The symbols move the elements like this.
Z847: ρ>Z820, ε>Z926, π>Z574, δ>Z826, ω>Z901
Z829: ρ>Z781, ε>Z670, π>Z48, δ>Z459, ω>Z589
Z363: ρ>Z287, ε>Z229, π>Z911, δ>Z992, ω>Z771
Z550: ρ>Z868, ε>Z725, π>Z957, δ>Z641, ω>Z213
Z278: ρ>Z238, ε>Z557, π>Z781, δ>Z592, ω>Z670
Z251: ρ>Z864, ε>Z716, π>Z734, δ>Z372, ω>Z390
Z627: ρ>Z237, ε>Z372, π>Z845, δ>Z864, ω>Z112
Z158: ρ>Z907, ε>Z819, π>Z328, δ>Z323, ω>Z807
Z372: ρ>Z251, ε>Z734, π>Z989, δ>Z845, ω>Z770
Z557: ρ>Z637, ε>Z459, π>Z522, δ>Z781, ω>Z386
Z820: ρ>Z653, ε>Z930, π>Z926, δ>Z847, ω>Z336
Z61: ρ>Z757, ε>Z356, π>Z426, δ>Z213, ω>Z916
Z537: ρ>Z807, ε>Z599, π>Z484, δ>Z601, ω>Z212
Z730: ρ>Z895, ε>Z719, π>Z886, δ>Z72, ω>Z992
Z238: ρ>Z901, ε>Z637, π>Z557, δ>Z278, ω>Z522
Z459: ρ>Z829, ε>Z48, π>Z118, δ>Z522, ω>Z15
Z150: ρ>Z212, ε>Z33, π>Z846, δ>Z945, ω>Z590
Z15: ρ>Z589, ε>Z158, π>Z323, δ>Z648, ω>Z528
Z884: ρ>Z693, ε>Z895, π>Z730, δ>Z679, ω>Z886
Z846: ρ>Z33, ε>Z785, π>Z590, δ>Z898, ω>Z251
Z574: ρ>Z926, ε>Z336, π>Z901, δ>Z59, ω>Z637
Z648: ρ>Z15, ε>Z323, π>Z106, δ>Z907, ω>Z857
Z599: ρ>Z122, ε>Z142, π>Z272, δ>Z484, ω>Z281
Z522: ρ>Z459, ε>Z118, π>Z386, δ>Z670, ω>Z648
Z281: ρ>Z945, ε>Z898, π>Z664, δ>Z33, ω>Z627
Z212: ρ>Z272, ε>Z281, π>Z33, δ>Z150, ω>Z785
Z787: ρ>Z857, ε>Z601, π>Z122, δ>Z807, ω>Z142
Z301: ρ>Z487, ε>Z261, π>Z839, δ>Z703, ω>Z763
Z912: ρ>Z957, ε>Z213, π>Z222, δ>Z757, ω>Z925
Z378: ρ>Z265, ε>Z539, π>Z505, δ>Z735, ω>Z679
Z703: ρ>Z301, ε>Z839, π>Z440, δ>Z699, ω>Z631
Z653: ρ>Z701, ε>Z826, π>Z930, δ>Z820, ω>Z625
Z452: ρ>Z119, ε>Z701, π>Z653, δ>Z480, ω>Z930
Z142: ρ>Z207, ε>Z150, π>Z945, δ>Z272, ω>Z898
Z827: ρ>Z112, ε>Z431, π>Z265, δ>Z390, ω>Z539
Z265: ρ>Z431, ε>Z317, π>Z539, δ>Z378, ω>Z884
Z122: ρ>Z601, ε>Z207, π>Z142, δ>Z599, ω>Z945
Z898: ρ>Z846, ε>Z590, π>Z237, δ>Z664, ω>Z372
Z213: ρ>Z61, ε>Z426, π>Z551, δ>Z222, ω>Z504
Z484: ρ>Z599, ε>Z272, π>Z212, δ>Z207, ω>Z33
Z770: ρ>Z390, ε>Z378, π>Z735, δ>Z431, ω>Z914
Z487: ρ>Z275, ε>Z699, π>Z261, δ>Z301, ω>Z175
Z701: ρ>Z880, ε>Z847, π>Z826, δ>Z653, ω>Z59
Z957: ρ>Z725, ε>Z61, π>Z213, δ>Z912, ω>Z551
Z763: ρ>Z175, ε>Z964, π>Z862, δ>Z631, ω>Z726
Z735: ρ>Z378, ε>Z505, π>Z914, δ>Z317, ω>Z612
Z272: ρ>Z142, ε>Z945, π>Z281, δ>Z212, ω>Z664
Z59: ρ>Z574, ε>Z901, π>Z238, δ>Z625, ω>Z557
Z275: ρ>Z959, ε>Z703, π>Z699, δ>Z487, ω>Z508
Z328: ρ>Z819, ε>Z787, π>Z807, δ>Z528, ω>Z599
Z857: ρ>Z528, ε>Z537, π>Z601, δ>Z787, ω>Z207
Z693: ρ>Z914, ε>Z612, π>Z895, δ>Z884, ω>Z719
Z431: ρ>Z770, ε>Z735, π>Z317, δ>Z265, ω>Z693
Z95: ρ>Z386, ε>Z648, π>Z907, δ>Z589, ω>Z819
Z33: ρ>Z281, ε>Z664, π>Z785, δ>Z846, ω>Z864
Z317: ρ>Z735, ε>Z914, π>Z693, δ>Z539, ω>Z895
Z119: ρ>Z822, ε>Z880, π>Z701, δ>Z452, ω>Z826
Z839: ρ>Z261, ε>Z175, π>Z763, δ>Z440, ω>Z862
Z757: ρ>Z912, ε>Z222, π>Z356, δ>Z61, ω>Z873
Z868: ρ>Z911, ε>Z771, π>Z725, δ>Z550, ω>Z61
Z504: ρ>Z916, ε>Z487, π>Z301, δ>Z959, ω>Z839
Z641: ρ>Z550, ε>Z957, π>Z912, δ>Z771, ω>Z222
Z781: ρ>Z557, ε>Z522, π>Z670, δ>Z829, ω>Z95
Z699: ρ>Z703, ε>Z440, π>Z508, δ>Z261, ω>Z636
Z48: ρ>Z670, ε>Z95, π>Z589, δ>Z118, ω>Z158
Z528: ρ>Z328, ε>Z807, π>Z537, δ>Z857, ω>Z484
Z926: ρ>Z930, ε>Z625, π>Z336, δ>Z574, ω>Z592
Z716: ρ>Z845, ε>Z112, π>Z827, δ>Z734, ω>Z265
Z670: ρ>Z522, ε>Z386, π>Z95, δ>Z48, ω>Z907
Z440: ρ>Z839, ε>Z763, π>Z631, δ>Z508, ω>Z921
Z560: ρ>Z726, ε>Z190, π>Z822, δ>Z722, ω>Z880
Z636: ρ>Z631, ε>Z921, π>Z818, δ>Z964, ω>Z722
Z356: ρ>Z222, ε>Z925, π>Z873, δ>Z426, ω>Z275
Z590: ρ>Z785, ε>Z864, π>Z251, δ>Z237, ω>Z734
Z679: ρ>Z884, ε>Z730, π>Z72, δ>Z612, ω>Z748
Z925: ρ>Z551, ε>Z504, π>Z959, δ>Z873, ω>Z703
Z992: ρ>Z363, ε>Z911, π>Z868, δ>Z439, ω>Z725
Z901: ρ>Z336, ε>Z592, π>Z637, δ>Z238, ω>Z459
Z175: ρ>Z508, ε>Z636, π>Z964, δ>Z763, ω>Z129
Z907: ρ>Z648, ε>Z106, π>Z819, δ>Z158, ω>Z787
Z592: ρ>Z278, ε>Z781, π>Z829, δ>Z637, ω>Z48
Z725: ρ>Z771, ε>Z757, π>Z61, δ>Z957, ω>Z426
Z589: ρ>Z95, ε>Z907, π>Z158, δ>Z15, ω>Z328
Z637: ρ>Z592, ε>Z829, π>Z459, δ>Z557, ω>Z118
Z914: ρ>Z505, ε>Z679, π>Z612, δ>Z693, ω>Z740
Z771: ρ>Z641, ε>Z912, π>Z757, δ>Z725, ω>Z356
Z664: ρ>Z898, ε>Z237, π>Z627, δ>Z785, ω>Z845
Z72: ρ>Z730, ε>Z886, π>Z748, δ>Z740, ω>Z439
Z826: ρ>Z847, ε>Z574, π>Z59, δ>Z930, ω>Z238
Z807: ρ>Z787, ε>Z122, π>Z599, δ>Z537, ω>Z272
Z207: ρ>Z484, ε>Z212, π>Z150, δ>Z142, ω>Z846
Z959: ρ>Z504, ε>Z301, π>Z703, δ>Z275, ω>Z440
Z785: ρ>Z664, ε>Z627, π>Z864, δ>Z590, ω>Z716
Z845: ρ>Z372, ε>Z989, π>Z112, δ>Z716, ω>Z431
Z287: ρ>Z748, ε>Z439, π>Z229, δ>Z363, ω>Z641
Z722: ρ>Z560, ε>Z822, π>Z119, δ>Z477, ω>Z701
Z726: ρ>Z129, ε>Z477, π>Z190, δ>Z560, ω>Z480
Z539: ρ>Z317, ε>Z693, π>Z884, δ>Z505, ω>Z730
Z336: ρ>Z625, ε>Z278, π>Z592, δ>Z901, ω>Z829
Z508: ρ>Z440, ε>Z631, π>Z636, δ>Z175, ω>Z818
Z631: ρ>Z763, ε>Z862, π>Z921, δ>Z636, ω>Z560
Z505: ρ>Z539, ε>Z884, π>Z679, δ>Z914, ω>Z72
Z112: ρ>Z989, ε>Z770, π>Z431, δ>Z827, ω>Z317
Z106: ρ>Z323, ε>Z528, π>Z857, δ>Z819, ω>Z601
Z237: ρ>Z590, ε>Z251, π>Z372, δ>Z627, ω>Z989
Z740: ρ>Z72, ε>Z748, π>Z287, δ>Z719, ω>Z229
Z930: ρ>Z826, ε>Z59, π>Z625, δ>Z926, ω>Z278
Z886: ρ>Z719, ε>Z363, π>Z992, δ>Z748, ω>Z868
Z748: ρ>Z886, ε>Z992, π>Z439, δ>Z287, ω>Z550
Z818: ρ>Z921, ε>Z560, π>Z722, δ>Z129, ω>Z119
Z551: ρ>Z426, ε>Z916, π>Z504, δ>Z925, ω>Z301
Z229: ρ>Z439, ε>Z550, π>Z641, δ>Z911, ω>Z912
Z190: ρ>Z477, ε>Z452, π>Z480, δ>Z822, ω>Z820
Z612: ρ>Z679, ε>Z72, π>Z740, δ>Z895, ω>Z287
Z439: ρ>Z992, ε>Z868, π>Z550, δ>Z229, ω>Z957
Z862: ρ>Z964, ε>Z129, π>Z726, δ>Z921, ω>Z190
Z880: ρ>Z480, ε>Z820, π>Z847, δ>Z701, ω>Z574
Z819: ρ>Z106, ε>Z857, π>Z787, δ>Z328, ω>Z122
Z719: ρ>Z740, ε>Z287, π>Z363, δ>Z886, ω>Z911
Z601: ρ>Z537, ε>Z484, π>Z207, δ>Z122, ω>Z150
Z864: ρ>Z627, ε>Z845, π>Z716, δ>Z251, ω>Z827
Z386: ρ>Z118, ε>Z15, π>Z648, δ>Z95, ω>Z106
Z822: ρ>Z190, ε>Z480, π>Z880, δ>Z119, ω>Z847
Z129: ρ>Z818, ε>Z722, π>Z477, δ>Z726, ω>Z452
Z323: ρ>Z158, ε>Z328, π>Z528, δ>Z106, ω>Z537
Z390: ρ>Z827, ε>Z265, π>Z378, δ>Z770, ω>Z505
Z477: ρ>Z722, ε>Z119, π>Z452, δ>Z190, ω>Z653
Z625: ρ>Z59, ε>Z238, π>Z278, δ>Z336, ω>Z781
Z426: ρ>Z356, ε>Z873, π>Z916, δ>Z551, ω>Z487
Z921: ρ>Z862, ε>Z726, π>Z560, δ>Z818, ω>Z822
Z989: ρ>Z734, ε>Z390, π>Z770, δ>Z112, ω>Z735
Z964: ρ>Z636, ε>Z818, π>Z129, δ>Z862, ω>Z477
Z261: ρ>Z699, ε>Z508, π>Z175, δ>Z839, ω>Z964
Z916: ρ>Z873, ε>Z275, π>Z487, δ>Z504, ω>Z261
Z222: ρ>Z213, ε>Z551, π>Z925, δ>Z356, ω>Z959
Z911: ρ>Z229, ε>Z641, π>Z771, δ>Z868, ω>Z757
Z873: ρ>Z925, ε>Z959, π>Z275, δ>Z916, ω>Z699
Z945: ρ>Z150, ε>Z846, π>Z898, δ>Z281, ω>Z237
Z734: ρ>Z716, ε>Z827, π>Z390, δ>Z989, ω>Z378
Z895: ρ>Z612, ε>Z740, π>Z719, δ>Z730, ω>Z363
Z118: ρ>Z48, ε>Z589, π>Z15, δ>Z386, ω>Z323
Z480: ρ>Z452, ε>Z653, π>Z820, δ>Z880, ω>Z926

The rows follow the links: the fewer symbols apart two elements are, the more alike their rows tend to be.

Each row is also shifted at random along 8 hidden directions that mean nothing.

Some elements, each with a row of numbers:
Z636 (-77, -2, 31, -2, 6, -7, -3, -11, -8, 12, -15, -6, -25, -19, -74, 11, -15, -4, -2, 28, 31, 32, -11, 18, 47, -22, 8, 12, 6, 4, -22, -20, -19, 10, 29, -6, 32, -26, 5, -12, -22)
Z142 (-39, -24, -20, 64, -22, -41, 1, -30, -3, -41, 24, 3, 21, 27, -35, 37, -4, 2, 2, 3, -17, -7, 8, -8, 0, -9, 9, -10, 9, 20, 7, 3, 34, -17, -4, 19, -40, -14, 3, -36, 11)
Z989 (-53, -32, -25, -28, -34, 37, -34, 10, -6, 44, 40, 29, 4, 22, -19, 17, -17, -18, -20, 7, -40, -24, -2, -15, 17, 23, 57, -21, 13, 11, -9, 29, -11, 4, 6, 11, -33, 22, 34, -24, 61)
Z287 (3, -10, 3, 22, -8, -17, 6, -19, -18, 8, 6, 21, -1, -42, -21, 0, 4, -55, -15, 7, 2, 26, -8, -11, 27, -9, 14, -11, -3, 51, 1, -33, -7, 18, 0, 13, -1, -4, -1, 82, 15)
Z829 (-42, 13, 0, 3, 1, 6, 10, 17, 17, -13, -12, -20, -2, 4, 28, -17, 8, 25, 26, -18, 26, 8, -4, 18, -23, -16, -43, 32, -9, -26, 16, 6, 17, 1, -7, -24, 13, -23, -14, 10, -39)
Z945 (-54, -13, -25, 44, -35, -15, 16, -9, 2, -19, 21, 5, 0, 10, 2, 7, 25, 4, 1, -18, -1, 12, -11, -7, -9, -11, -27, 9, -17, 3, 27, -15, 41, -3, -21, -6, -31, -9, -2, 34, -6)
Z61 (44, 13, 12, 50, 15, -26, 40, -15, 7, -40, -22, -3, 7, 14, 19, -14, 38, 11, -13, -6, 1, -2, -8, -6, 13, -20, -40, 14, -35, -3, 26, -7, 10, 5, -23, 0, 17, 0, -15, 36, -47)
Z275 (15, 4, 13, 15, -18, 38, -6, -8, 5, 31, 7, 12, -5, 59, -61, 8, 9, -1, -24, -2, -84, -18, -14, -3, 30, 30, 23, 3, 6, 5, -26, 44, 43, -29, 24, 3, -45, 8, 42, 5, -1)
Z150 (-5, -15, -21, 13, 6, 18, -7, 19, 14, -38, 2, 7, 18, 35, 21, 10, -28, -16, 23, -7, -3, -11, 13, -16, -21, -23, 31, 2, 24, -1, 14, 43, -10, 22, -13, -8, 17, -16, -32, -18, -17)
Z880 (12, 0, 24, -24, 45, -17, 19, -49, -32, -61, -27, -21, -47, 22, -52, 49, -78, 18, 21, 7, -35, 28, 50, 8, 15, 30, 63, -13, 59, 14, -50, -34, -35, 5, 35, 30, 39, -8, -1, -28, -20)
Z459 (-57, -11, 7, -19, 10, -23, -20, -11, -15, -7, 11, -13, 1, -19, -9, 17, -50, -13, 12, 6, -10, 12, 28, 15, 0, 21, 51, 1, 37, 18, -36, -6, -23, 0, 24, 15, 6, -17, 10, -29, 25)
Z822 (-3, 16, 19, 8, 2, -17, 0, -11, 0, 9, 0, -16, 17, -8, 21, -28, 14, 1, -10, -10, -31, -7, -4, 20, -1, 30, -8, 22, -6, 5, -16, 16, 20, -19, 8, 8, -16, -4, 23, 10, 6)
Z265 (6, -7, -21, -12, -25, -14, -3, 13, -3, 40, 29, 14, 5, -37, 38, -9, 42, 4, -27, 0, 23, -9, -9, -10, -4, 6, -28, -17, -42, -9, 21, -36, -1, -7, -23, -2, -28, 35, 15, 13, 45)
Z725 (70, 6, 7, -52, 23, 26, 6, 21, -8, 36, -2, 16, -32, -15, 7, 17, -11, -3, -12, 4, -10, 4, 25, -15, 17, 16, 19, -22, -9, -4, -17, -42, -39, 6, 8, -5, 17, 37, 9, 42, 10)
Z785 (63, -10, -13, 19, 9, -49, -34, 11, -6, -2, 16, 11, 45, -84, 19, 2, -19, -82, 12, 18, 52, 16, 12, -16, -35, -29, 31, -31, 27, 51, -4, -16, -19, 8, -4, 9, -1, -16, -44, 8, 44)
Z323 (-56, -13, -8, 5, -21, -18, -39, -4, 0, 11, 18, -6, 32, -20, -11, -8, -9, -17, 6, 12, 17, -7, -14, 12, -17, -1, 15, -2, 23, 12, -7, 30, 10, -9, 8, 10, -23, -19, 3, -62, 40)
Z590 (52, 1, -26, -9, -6, 3, 4, 15, 2, -6, 7, 6, -5, -14, 34, 2, 11, 3, 10, -12, 27, 4, 3, -17, -37, -9, -20, -18, -6, -12, 21, -24, 5, 1, -22, -10, -7, 16, -24, 11, 8)
Z726 (34, 25, 26, 18, 17, -16, -16, 24, 24, 16, -19, -16, 35, -23, 9, -33, 27, -5, 0, 16, 40, -10, -19, 15, -9, -29, -33, 18, -16, -18, -1, 32, 7, -13, 4, -20, 15, -19, -18, -38, -22)
Z119 (-13, 12, 26, 46, 13, 2, -18, 11, 23, -14, -21, -10, 41, 3, -15, -31, -7, -45, 18, 6, 4, 3, -20, 15, -1, -35, 7, 36, 21, 21, -6, 71, 17, 8, 13, -14, 21, -56, -26, 4, -43)
Z261 (-20, 12, 13, -4, -16, 30, 13, -15, 4, 22, -4, -5, -8, 56, -6, -21, 34, 46, -26, -13, -61, -30, -23, 13, 25, 39, -23, 20, -25, -23, 0, 35, 32, -21, 3, 5, -29, 20, 49, -5, -5)
Z550 (44, 4, 5, 45, 0, -47, 29, -33, -7, -20, -8, 2, -1, -4, -24, 12, 44, 26, -24, 15, 21, -3, -10, -8, 22, -16, -46, -16, -39, -2, 19, -41, 14, -14, -15, 13, -11, 18, 2, -10, -9)
Z868 (6, -1, 5, 12, -1, 12, -4, 13, 10, 17, -5, 16, 24, -4, 14, -25, 22, -26, -17, 8, 6, -16, -21, -7, 21, -19, -5, 5, -21, 11, 18, 29, -12, 18, -11, -3, 12, 0, -3, 24, -2)
Z158 (32, 22, -16, -12, 8, 24, 7, 30, 24, -19, -20, -19, 19, 9, 90, -43, 17, 26, 34, -33, 29, -17, -9, 8, -61, -9, -58, 24, -9, -31, 39, 33, 14, 6, -29, -22, 14, -7, -31, 9, -30)
Z386 (-41, 4, -7, -15, -16, 27, -21, 31, 15, 26, 11, -5, 5, -6, 14, -18, -5, -12, 18, -14, 3, 7, -9, 12, -26, 0, -2, 21, 12, -9, -4, 26, 20, -4, 6, -23, -11, -20, -3, 11, 0)
Z278 (32, 4, 16, 36, 21, -48, -44, 7, 5, 12, 5, -7, 63, -64, -12, 5, -32, -68, 24, 21, 23, 1, 19, 16, -18, -18, 21, -5, 35, 61, -28, 18, 4, -18, 30, 11, -15, -43, -14, -8, 27)
Z873 (88, 13, 20, -46, 30, 10, 0, 7, -14, 27, -5, 6, -20, -28, 10, 2, -21, -24, -13, 2, -29, 10, 26, -7, 9, 32, 40, -17, 11, 12, -37, -28, -33, 0, 18, 6, 15, 26, 7, 42, 16)
Z819 (-17, -1, -19, 1, 5, 0, 41, -38, -12, -69, -14, -18, -31, 54, 16, 25, -20, 63, 29, -31, -26, 1, 24, 4, -22, 23, -22, 4, 13, -13, 17, -20, 16, 0, -12, 16, -1, 4, 0, 0, -28)
Z59 (100, 32, 7, 24, 29, -11, -1, 8, 16, -11, -16, -18, 60, -7, 81, -33, 5, -9, 26, -28, -26, -35, 19, 17, -47, 19, -39, 16, 1, 28, 8, 41, 29, -23, -3, 10, -22, -10, -3, 41, -4)
Z112 (22, -11, -16, -4, -5, -42, 3, -8, -16, 2, 8, 7, -15, -56, -16, 27, 13, 7, -3, 22, 77, 21, 1, -14, -5, -26, -24, -39, -16, -3, 15, -78, -19, 1, -13, 3, 2, 18, -20, -24, 26)
Z336 (-7, 15, 8, -40, 10, 11, -22, 28, 7, 43, 1, -13, 25, -41, 65, -38, -5, -10, 12, -14, 5, -13, 5, 26, -23, 24, -14, 20, -1, 8, -7, 18, -11, -3, 9, -4, -1, -3, 15, 26, 24)
Z898 (-28, -9, -27, 22, -34, -17, 30, -20, -10, -20, 18, 3, -34, 2, -14, 22, 28, 29, -1, -17, 12, 27, -6, -10, -11, -2, -38, -7, -21, -14, 23, -61, 39, -10, -21, -5, -31, 10, -1, 30, -4)
Z748 (53, -5, -8, 7, -8, 3, -6, -13, -1, 4, 11, 14, 34, 35, 32, -19, 24, -2, -36, -1, -56, -51, -8, -16, 5, 31, 21, -15, -12, 5, 8, 49, 2, -7, -16, 27, -27, 35, 24, -31, 37)
Z862 (77, 18, 23, 54, 26, -23, 6, -16, 12, -27, -19, -11, 33, 34, -20, 10, 4, 8, 2, 5, -36, -27, 14, 6, 3, 1, -11, 4, 2, 13, -12, 34, 30, -32, 13, 12, -17, -11, 4, -23, -27)
Z480 (-92, 3, 22, 26, -13, -40, 0, -38, -9, -11, 0, -23, 20, -10, 0, -37, 18, 3, -17, 0, -12, 3, -26, 32, 17, 18, -8, 33, -5, 10, -8, 21, 17, -4, 4, 18, -5, -23, 25, -18, 5)
Z916 (-57, 9, 26, -5, 3, 5, -10, 22, 14, 19, -21, -5, 23, -43, 39, -77, 30, -39, -16, 11, 51, 11, -50, 15, 18, -35, -11, 39, -22, -7, 17, 40, -33, 43, -14, -21, 60, -27, -22, 20, -23)

From each start, follow one symbol. Which element do you reach?
Answer with the element's name.
---
(-3, 16, 5, 3, -7, 16, -5, 11, 9, 31, 1, -7, 3, -5, -9, -2, 4, 5, 18, -15, -13, 2, 0, 19, -11, 11, -34, 15, -1, 11, -7, 2, 40, -26, 18, -10, -34, -14, 19, 43, -4)
ε
Z238
---
(24, -8, -11, 2, 8, 11, -24, 1, 1, -16, 3, 0, 15, 19, -20, 28, -48, -16, 33, 1, -17, -8, 23, -4, -27, 2, 36, -15, 50, 22, -16, 30, 7, -8, 18, 9, -15, -17, -13, -32, 10)
π
Z857
---
(-38, -9, -22, -16, -14, 20, -10, 34, 17, 6, 7, 1, -5, 9, 9, 5, 7, 24, 14, 2, 50, -4, -9, -5, -21, -31, -21, 0, -9, -41, 23, 6, -5, 7, -15, -27, 9, -1, -21, -48, -8)
π
Z150
---
(-23, 14, 23, 39, -22, -27, -15, 3, 11, 51, 13, -6, 25, -33, -33, -21, 47, -13, -22, 10, 3, 3, -28, 21, 17, -2, -39, 19, -29, 8, -12, 3, 48, -37, 16, -9, -44, -15, 28, 10, 9)
δ
Z726
---
(25, 25, 23, -10, 11, 23, -16, 40, 27, 34, -27, -6, 32, -30, 45, -73, 39, -24, -5, 7, 48, -10, -45, 12, -7, -32, -35, 28, -24, -18, 18, 53, -12, 18, -11, -28, 39, -14, -25, 4, -24)
ε
Z699
---
(25, 14, -4, -26, 4, 47, 21, 29, 17, 14, -19, 9, 2, 16, 79, -51, 43, 19, -13, -20, 8, -25, -25, -6, -1, -6, -44, 18, -46, -30, 45, 25, -18, 28, -35, -18, 30, 25, -5, 47, -24)
ε
Z550
---
(29, -3, 2, 12, -12, 15, 10, -10, 0, 19, 12, 15, -11, 54, -38, 24, 22, 27, -34, 3, -62, -27, 2, -14, 33, 24, 8, -13, -21, -12, -10, 7, 21, -26, 5, 8, -37, 33, 40, -15, 7)
ω
Z551
---
(-15, 16, 2, 46, 0, -25, 31, -15, 2, -25, -4, -17, 6, -7, 24, -2, 10, 10, 25, -32, -14, 17, 13, 21, -17, 6, -55, 30, -12, 24, 13, -25, 49, -17, -1, -1, -25, -26, 6, 90, -30)
ω
Z118
---
(62, 21, 14, -4, 28, -29, 21, -34, -18, -27, -16, -22, -6, -9, 21, 8, -20, 20, 15, -18, -33, 4, 34, 16, -18, 43, -10, -2, 15, 22, -20, -32, 10, -22, 13, 26, -11, 6, 12, 29, 1)
δ
Z826
---
(48, 24, 19, -8, 13, -5, 13, -2, 3, 7, -12, -17, -24, 10, -20, 11, 12, 41, -3, 0, -9, 3, 9, 10, -2, 16, -25, 1, -10, -31, -20, -24, 20, -34, 14, -8, -9, 12, 12, -23, -19)
δ
Z477
---
(11, -3, 1, 52, -3, -9, 14, -18, 6, -26, -12, 11, 25, 23, -4, -15, 29, -11, -15, 5, -4, -16, -24, -10, 21, -25, -17, 5, -20, 17, 30, 30, 10, 13, -19, 9, 4, -6, -9, 13, -21)
ε
Z868
---
(-57, -10, -2, 8, -9, -25, -25, -9, -10, -2, 15, -7, 27, -44, 11, -13, -27, -48, 15, -3, 4, 16, 2, 15, -16, 7, 28, 9, 32, 44, -13, 10, 1, 7, 10, 14, -9, -31, -2, 19, 32)
π
Z106
---
(-64, 2, 8, -8, 13, -22, 15, -28, -11, -33, -11, -26, -2, 9, 26, -5, -18, 37, 12, -11, -11, -5, 15, 26, 1, 25, -8, 21, 5, -1, -2, -3, -10, 3, 3, 20, 14, -9, 17, -16, -4)
ω
Z522
---
(-94, -28, -18, -3, -33, 8, -24, 11, -9, 35, 27, 26, 7, -53, -9, -9, -8, -65, -2, 6, 30, 27, -21, -5, 16, -23, 24, 0, 6, 43, 10, -10, -16, 34, -2, -4, 0, -20, -3, 63, 35)
π
Z827
---
(-23, 5, 3, 0, 8, 4, -7, -1, 9, -11, -2, -16, 22, 34, 24, -4, -15, 24, 13, -12, -35, -29, 15, 17, -12, 23, 2, 18, 11, -5, -6, 43, 10, -14, 7, 9, -11, -8, 19, -34, 0)
π
Z829
